Here is a tiny trained network, its code and every weight. The questions are about switching its units off for an input and a class, where a switched-off unit gives its printed mean instead of its output.

import numpy as np


def w(rows, s, z=0):
    codes = np.array(rows[::2]) - 128.0
    scale = np.full(codes.shape[1], s)
    scale[-1] = z or s
    return codes * scale


def f(y):
    return np.maximum(y, 0)


def log_softmax(a):
    a = a - a.max(-1, keepdims=True)
    return a - np.log(np.exp(a).sum(-1, keepdims=True))


def net(x, mask):
    res = np.array(x, float).reshape(1, 3) / 4 @ E
    y = f(res @ A[0][:, :-1].T + A[0][:, -1])
    res = res + np.where(mask, y, B[0][:, -1]) @ B[0][:, :-1]
    return log_softmax(res[-1] @ U[:, :-1].T + U[:, -1])


A, B = {}, {}
E = w([
[170,188,2,154,136],'x0',
[51,125,96,138,26],'x1',
[158,2,80,132,106],'x2',
],0.0096)
A[0] = w([
[134,101,130,136,121,253],'neuron 0',
[102,193,154,125,124,4],'neuron 1',
[142,61,83,127,127,55],'neuron 2',
[98,185,192,124,135,140],'neuron 3',
[86,129,126,127,82,138],'neuron 4',
[192,96,175,138,218,61],'neuron 5',
[149,159,27,137,125,30],'neuron 6',
[59,111,122,141,45,49],'neuron 7',
[140,29,136,126,120,83],'neuron 8',
[83,68,252,130,108,51],'neuron 9',
],0.024,0.012)
B[0] = w([
[2,120,102,132,167,206],'neuron 0',
[178,132,158,180,51,158],'neuron 1',
[184,155,163,171,63,173],'neuron 2',
[94,134,125,176,90,216],'neuron 3',
[107,120,131,89,118,184],'neuron 4',
[154,123,153,54,80,210],'neuron 5',
[194,114,113,142,202,186],'neuron 6',
[169,126,164,61,76,202],'neuron 7',
[124,146,133,192,77,195],'neuron 8',
[200,122,98,138,218,253],'neuron 9',
],0.044,0.02)
U = w([
[167,112,77,124,180,128],'0',
[123,145,114,185,71,78],'1',
[138,111,133,2,92,76],'2',
[35,117,66,107,152,251],'3',
],0.015,0.019)

Each question gives the input, the list of numbers given to net, and the class t.
The units are the neurons (one row each of A and B). Each row of codes is followed by its name. A weight is (code - 128) times the scale printed after its matrix; where a second scale follows, it is the last column's (A, B and U).
mask holds one flag per neuron, in row order. A switched-off neuron (its flag False) gives its mean, the last column of its row in B, instead of its output. The means were averaged over made-up inputs and are rounded, as every weight is.
A unit's drop is (log p(t) with every unit on - log p(t) with that unit switched off) / (log p(t) with every unit on - log p(t) with every unit switched off).
The circuit of an input: a set's keep is (log p(t) with only the set's units on - log p(t) with every unit switched off) / (log p(t) with every unit on - log p(t) with every unit switched off). Starting from all 10 units, units are removed one at a time, each time the one whose removal leaves the highest keep (on an exact tie, the one counted first), for as long as the keep stays at least 0.8.
circuit, biggest first: the units of the circuit, biggest drop first
unit that matters most: the unit with the biggest drop
top k neurons: the k neurons with the biggest drops, biggest first
drop of u: that unit's drop, to one decimal
input [5,8,-4], class 2: top 2 neurons	neuron 7; neuron 9
input [-6,-6,7], class 1: circuit, biggest first	neuron 8
input [-7,7,4], class 0: top 2 neurons	neuron 9; neuron 5
input [-2,-4,4], class 1: top 2 neurons	neuron 8; neuron 7
input [7,7,1], class 0: top 2 neurons	neuron 6; neuron 5
input [8,7,-8], class 0: top 4 neurons	neuron 6; neuron 8; neuron 2; neuron 5
input [-6,-6,8], class 1: top 2 neurons	neuron 8; neuron 2
input [7,8,-2], class 2: top 3 neurons	neuron 7; neuron 9; neuron 4
input [-6,1,-6], class 0: top 2 neurons	neuron 9; neuron 8
input [2,-6,6], class 1: top 4 neurons	neuron 8; neuron 7; neuron 2; neuron 4
input [2,-2,-4], class 1: top 2 neurons	neuron 9; neuron 0
input [-8,-1,-8], class 0: top 3 neurons	neuron 9; neuron 8; neuron 2
input [2,-2,5], class 1: top 2 neurons	neuron 2; neuron 9
input [3,2,2], class 3: top 2 neurons	neuron 9; neuron 5
input [-3,5,0], class 2: unit that matters most	neuron 7
input [8,8,-5], class 0: top 2 neurons	neuron 6; neuron 5
input [0,-7,6], class 2: top 2 neurons	neuron 5; neuron 3
input [-2,8,-1], class 2: drop of neuron 7	2.0
input [-5,5,-4], class 0: drop of neuron 9	8.6
input [-3,6,0], class 2: drop of neuron 0	0.0
input [-3,-5,-3], class 2: unit that matters most	neuron 5
input [-3,7,4], class 2: drop of neuron 7	7.8
